Below is a small trained network, with its code and all its weights. Each question gives an input and a target symbol and asks what happens when units are switched off, that is, made to give their printed mean instead of their output.

import numpy as np


def w(rows, s, z=0):
    codes = np.array(rows[::2]) - 128.0
    scale = np.full(codes.shape[1], s)
    scale[-1] = z or s
    return codes * scale


def norm(h):
    return h / np.sqrt((h * h).mean(-1, keepdims=True) + 1e-5)


def f(y):
    return np.maximum(y, 0)


def softmax(a):
    e = np.exp(a - a.max(-1, keepdims=True))
    return e / e.sum(-1, keepdims=True)


def log_softmax(a):
    a = a - a.max(-1, keepdims=True)
    return a - np.log(np.exp(a).sum(-1, keepdims=True))


def net(x, mask):
    ids = ['αβδεζημξστ'.index(c) for c in x.split()]
    T = len(ids)
    res = E[ids] + P[:T]
    u = 0
    for l in range(3):
        q, k, v = (norm(res) @ M[l].T for M in (Q, K, V))
        z = softmax(np.where(np.tri(T) > 0, q @ k.T / 2**0.5, -1e9)) @ v
        res = res + np.where(mask[u], z, O[l][:, -1]) @ O[l][:, :-1]
        u += 1
        y = f(norm(res) @ A[l][:, :-1].T + A[l][:, -1])
        res = res + np.where(mask[u : u + 8], y, B[l][:, -1]) @ B[l][:, :-1]
        u += 8
    return log_softmax(norm(res)[-1] @ U[:, :-1].T + U[:, -1])


Q, K, V, O, A, B = {}, {}, {}, {}, {}, {}
E = w([
[107,149,105],'α',
[58,162,77],'β',
[244,21,219],'δ',
[62,149,92],'ε',
[148,227,8],'ζ',
[225,96,212],'η',
[115,146,117],'μ',
[144,158,117],'ξ',
[188,189,104],'σ',
[165,236,18],'τ',
],0.011)
P = w([
[176,212,251],'0',
[76,179,227],'1',
[98,180,167],'2',
[135,159,117],'3',
[184,156,89],'4',
[138,97,63],'5',
[132,75,43],'6',
[146,132,15],'7',
],0.013)
Q[0] = w([
[77,139,220],'L0H1',
[13,84,254],'L0H1',
],0.0054)
K[0] = w([
[52,178,253],'L0H1',
[136,202,182],'L0H1',
],0.0063)
V[0] = w([
[34,216,169],'L0H1',
[121,26,255],'L0H1',
],0.0061)
O[0] = w([
[160,195,208,205],'L0H1',
[254,157,45,5],'L0H1',
],0.012,0.0019)
A[0] = w([
[131,201,30,187],'L0N1',
[115,145,97,115],'L0N2',
[47,88,99,31],'L0N3',
[64,89,158,255],'L0N4',
[200,100,111,65],'L0N5',
[161,59,207,43],'L0N6',
[130,9,85,195],'L0N7',
[94,81,138,53],'L0N8',
],0.011,0.0048)
B[0] = w([
[172,176,148,254],'L0N1',
[147,138,144,159],'L0N2',
[162,184,134,183],'L0N3',
[254,173,156,244],'L0N4',
[156,171,138,174],'L0N5',
[188,106,236,179],'L0N6',
[196,155,113,255],'L0N7',
[160,146,186,143],'L0N8',
],0.0091,0.0051)
Q[1] = w([
[211,178,189],'L1H1',
[199,154,1],'L1H1',
],0.0084)
K[1] = w([
[181,115,2],'L1H1',
[106,24,50],'L1H1',
],0.0076)
V[1] = w([
[194,116,158],'L1H1',
[158,235,3],'L1H1',
],0.011)
O[1] = w([
[77,116,68,253],'L1H1',
[1,96,236,209],'L1H1',
],0.016,0.006)
A[1] = w([
[167,176,48,1],'L1N1',
[99,192,27,149],'L1N2',
[180,53,252,116],'L1N3',
[101,115,90,113],'L1N4',
[201,39,154,214],'L1N5',
[124,171,114,69],'L1N6',
[191,215,51,67],'L1N7',
[22,72,145,142],'L1N8',
],0.012,0.007)
B[1] = w([
[191,101,160,135],'L1N1',
[249,109,164,198],'L1N2',
[104,140,198,239],'L1N3',
[137,157,145,135],'L1N4',
[29,247,69,253],'L1N5',
[178,160,85,145],'L1N6',
[188,106,171,183],'L1N7',
[185,137,147,197],'L1N8',
],0.012,0.0058)
Q[2] = w([
[141,255,142],'L2H1',
[117,113,66],'L2H1',
],0.013)
K[2] = w([
[90,10,154],'L2H1',
[125,252,166],'L2H1',
],0.012)
V[2] = w([
[181,67,254],'L2H1',
[101,166,153],'L2H1',
],0.014)
O[2] = w([
[54,255,27,255],'L2H1',
[221,47,28,235],'L2H1',
],0.0094,0.007)
A[2] = w([
[107,145,127,147],'L2N1',
[108,117,78,74],'L2N2',
[119,156,177,252],'L2N3',
[156,143,92,241],'L2N4',
[156,126,115,48],'L2N5',
[109,146,88,29],'L2N6',
[78,154,143,153],'L2N7',
[143,134,252,253],'L2N8',
],0.025,0.0024)
B[2] = w([
[98,167,178,199],'L2N1',
[166,163,77,140],'L2N2',
[60,73,134,255],'L2N3',
[209,165,121,254],'L2N4',
[182,110,148,155],'L2N5',
[103,198,135,191],'L2N6',
[87,74,175,240],'L2N7',
[203,4,138,199],'L2N8',
],0.012,0.0086)
U = w([
[164,165,195,198],'α',
[120,155,88,192],'β',
[109,170,64,118],'δ',
[108,165,67,78],'ε',
[168,131,58,109],'ζ',
[111,85,169,77],'η',
[105,180,125,29],'μ',
[114,98,146,71],'ξ',
[186,83,9,190],'σ',
[140,184,163,6],'τ',
],0.015,0.011)

Each question gives the input, a string of symbols that net reads in full, and the target symbol t.
The units are the heads (2 rows each of Q, K, V and O) and the neurons (one row each of A and B). Each row of codes is followed by its name. A weight is (code - 128) times the scale printed after its matrix; where a second scale follows, it is the last column's (O, A, B and U).
mask holds one flag per unit, layer by layer, with each layer's heads first. A switched-off unit (its flag False) gives its mean, the last column of its rows in O or B, instead of its output. The means were averaged over made-up inputs and are rounded, as every weight is.
A unit's drop is (log p(t) with every unit on - log p(t) with that unit switched off) / (log p(t) with every unit on - log p(t) with every unit switched off).
The circuit of an input: a set's keep is (log p(t) with only the set's units on - log p(t) with every unit switched off) / (log p(t) with every unit on - log p(t) with every unit switched off). Starting from the 12 units with the biggest drops (on a tie, the unit counted first), units are removed one at a time, each time the one whose removal leaves the highest keep (on an exact tie, the one counted first), for as long as the keep stays at least 0.8.
units of the circuit, in order: the units of the circuit, biggest drop first
unit that matters most: the unit with the biggest drop
top k neurons: the k neurons with the biggest drops, biggest first
top k neurons in layer l: the k neurons of layer l with the biggest drops, biggest first
drop of u: that unit's drop, to one decimal
input μ β δ δ δ ζ, target α: units of the circuit, in order : (L1N2)
input η β ε β τ, target α: top 2 neurons in layer 1 : (L1N5, L1N3)
input ζ δ δ β δ δ β ε, target α: units of the circuit, in order : (L1H1, L1N8)
input δ α η δ δ β, target α: top 2 neurons : (L0N1, L1N7)
input η ζ τ ζ β, target η: units of the circuit, in order : (L1H1, L2N8)
input δ η σ ξ ζ δ τ, target α: units of the circuit, in order : (L1N5, L1H1)
input ζ δ β ζ μ, target η: units of the circuit, in order : (L1H1, L2N8)
input δ δ τ ζ δ, target η: top 2 neurons : (L1N3, L0N6)
input β δ δ δ ζ ξ, target η: top 2 neurons : (L0N4, L1N3)
input α δ δ τ, target σ: top 2 neurons : (L1N5, L0N1)
input β μ δ σ α δ δ ξ, target σ: top 2 neurons : (L1N5, L0N1)
input η δ τ ζ δ, target η: top 3 neurons : (L1N3, L0N6, L2N8)
input μ σ τ σ ε δ δ β, target σ: top 4 neurons : (L1N5, L1N2, L0N1, L2N1)
input α δ ζ η, target η: top 2 neurons : (L1N3, L2N8)
input τ β ζ δ δ δ, target σ: units of the circuit, in order : (L0H1)
input ε δ δ δ ξ, target σ: top 3 neurons : (L0N1, L1N5, L1N2)
input δ δ β δ ζ δ ε, target σ: top 3 neurons in layer 0 : (L0N1, L0N4, L0N3)
input ε δ ζ ζ α β, target α: drop of L2N4 : -0.1
input σ δ η, target σ: drop of L1H1 : 0.9
input δ ζ ζ η, target η: unit that matters most : L2N8
input ε τ η ζ ζ β, target η: drop of L0N4 : 0.5
